[[ 24 -19   0  23  33]
 [ 21 -16  -4  25  33]
 [ 18  -1 -12  18  15]
 [-32  18   0 -26 -42]
 [  7  -3  23   4  29]]
|
[[-16  -4]
 [ -1 -12]]

[[ 29   7 -25  -1 -27]
 [ 33  11 -27   0 -30]
 [  7  32 -10   0 -31]]
|
[[ 11 -27]
 [ 32 -10]]

[[-39  21  12 -27  -5]
 [  4  -7  -5   1 -35]
 [  1  17 -22   4  -7]
 [ -1  -3 -28 -10 -15]]
|
[[ -7  -5]
 [ 17 -22]]

[[-35   1 -21 -31 -25]
 [ 31  -2 -23  19 -23]
 [ 16  20 -13  16  13]]
|
[[ -2 -23]
 [ 20 -13]]

[[-1 -1 -2]
 [31 18 -5]
 [ 0  0  0]
 [25 14 -7]
 [16 41  9]]
|
[[18 -5]
 [ 0  0]]

[[ -9 -32  32]
 [ 19  21   8]
 [ 10  -8 -27]]
|
[[ 21   8]
 [ -8 -27]]

[[ 25  -2 -16  10 -20]
 [  6 -28   2  -7  14]
 [-21   9 -11   6 -41]
 [ 16  -7 -27  -2   9]]
|
[[-28   2]
 [  9 -11]]

[[ 25  24  -1]
 [  8  -1 -37]
 [-24 -17  23]
 [-28 -13  26]]
|
[[ -1 -37]
 [-17  23]]

[[ -2   6  -4   5]
 [ -6 -37  -2  -1]
 [ 13   7   7  -4]
 [ -1   2  14   5]
 [ 28  13  13  -7]]
|
[[-37  -2]
 [  7   7]]
---
[[-32   2  37 -20  13   3   7  28  -1   8  10  25]
 [ 12   8 -15   2 -12   1 -12  -5   6  -6 -15 -16]
 [ 26   1 -30  11 -16   3 -14 -12   5  -6 -21 -22]
 [ 17   6 -21   5 -14   1 -13  -8   6  -7 -18 -19]
 [ 12 -32  -4   9   8  15   4  17  -7  18 -11  19]
 [ -1  -7   5  -8  -3  14  -9  26   3   9 -21   8]
 [  6 -11  -2  -4  -5  16 -11  24   4   9 -26   6]]
|
[[-32   2  37 -20  13   3   7  28  -1   8  10  25]
 [ -1  -7   5  -8  -3  14  -9  26   3   9 -21   8]
 [  6 -11  -2  -4  -5  16 -11  24   4   9 -26   6]
 [ 12 -32  -4   9   8  15   4  17  -7  18 -11  19]
 [ 12   8 -15   2 -12   1 -12  -5   6  -6 -15 -16]
 [ 17   6 -21   5 -14   1 -13  -8   6  -7 -18 -19]
 [ 26   1 -30  11 -16   3 -14 -12   5  -6 -21 -22]]

[[-22  28 -23 -25  29  31  31  18 -27 -22 -18]
 [  5  16 -11 -14   3  11  15   9  -8 -24 -17]
 [ 14 -14  12  12  -7 -11 -13  -8  14   0   7]
 [ -1   2  -1  -4  17  11  10   7  -2 -25  -8]]
|
[[ 14 -14  12  12  -7 -11 -13  -8  14   0   7]
 [ -1   2  -1  -4  17  11  10   7  -2 -25  -8]
 [  5  16 -11 -14   3  11  15   9  -8 -24 -17]
 [-22  28 -23 -25  29  31  31  18 -27 -22 -18]]

[[ -2  -8   9  11   3 -21  -1  -7  -6  -6 -16  10   2 -12   0   8]
 [ -2  11  22   6  -1  -5  11  -7  -3  -5 -12  11 -23   9   5   2]
 [ 23 -14  16  36 -24  -7  11   0 -24  -1  -8   3 -12  -2   4   4]
 [ 10  -5  12  14   2 -13  -4 -10 -15  -6 -22   8   0  -8  -4   2]
 [  9   5  25  12 -15 -14  10   9   3  -4 -12   4  -2   2  17  21]
 [  1  -2  11  11  -1 -13   0  -9 -12  -3 -20   1   5   2   4   1]]
|
[[  9   5  25  12 -15 -14  10   9   3  -4 -12   4  -2   2  17  21]
 [ -2  11  22   6  -1  -5  11  -7  -3  -5 -12  11 -23   9   5   2]
 [ 23 -14  16  36 -24  -7  11   0 -24  -1  -8   3 -12  -2   4   4]
 [ 10  -5  12  14   2 -13  -4 -10 -15  -6 -22   8   0  -8  -4   2]
 [  1  -2  11  11  -1 -13   0  -9 -12  -3 -20   1   5   2   4   1]
 [ -2  -8   9  11   3 -21  -1  -7  -6  -6 -16  10   2 -12   0   8]]

[[  0  -8 -18 -29  32 -26 -14  -1   3   2  16 -28 -31 -24]
 [  1  -1  -5 -11  16 -20 -22 -21 -19  15  11  -5   2  10]
 [ 10   2   2   8 -12   8  -2 -13 -21  20  17 -13 -15 -22]]
|
[[ 10   2   2   8 -12   8  -2 -13 -21  20  17 -13 -15 -22]
 [  1  -1  -5 -11  16 -20 -22 -21 -19  15  11  -5   2  10]
 [  0  -8 -18 -29  32 -26 -14  -1   3   2  16 -28 -31 -24]]

[[-21   2   8 -11  39  19  16  19 -10]
 [ -1   2   0  -1   0  -1   2   0   1]
 [-18   2   7 -11  34  16  13  20  -9]]
|
[[-21   2   8 -11  39  19  16  19 -10]
 [-18   2   7 -11  34  16  13  20  -9]
 [ -1   2   0  -1   0  -1   2   0   1]]

[[ -2  -4  -7 -22 -19  -8  17  15 -24]
 [ 12 -18 -16  -2  -2  -4  16  -7   5]
 [ 35 -29 -28  12  26  24  11 -38  13]
 [ -5   5   7  -3  -5  -7  -6   4  17]
 [-14  15  17  18   2  -7 -22   3  31]
 [-16  12  15 -21 -22 -23 -15  14  32]
 [-18  12  16 -29 -25 -26 -16  16  37]
 [-29  28  25  -7 -11 -14 -16  33 -22]
 [-11  12  12   2  -5  -6 -11   8   4]]
|
[[-29  28  25  -7 -11 -14 -16  33 -22]
 [-14  15  17  18   2  -7 -22   3  31]
 [-18  12  16 -29 -25 -26 -16  16  37]
 [-16  12  15 -21 -22 -23 -15  14  32]
 [-11  12  12   2  -5  -6 -11   8   4]
 [ -5   5   7  -3  -5  -7  -6   4  17]
 [ -2  -4  -7 -22 -19  -8  17  15 -24]
 [ 12 -18 -16  -2  -2  -4  16  -7   5]
 [ 35 -29 -28  12  26  24  11 -38  13]]

[[ 21   2 -37  -2 -10]
 [-28  -5  18 -31  10]
 [  4  32  30 -25 -33]
 [ -6  15 -22 -40 -23]]
|
[[  4  32  30 -25 -33]
 [-28  -5  18 -31  10]
 [ -6  15 -22 -40 -23]
 [ 21   2 -37  -2 -10]]
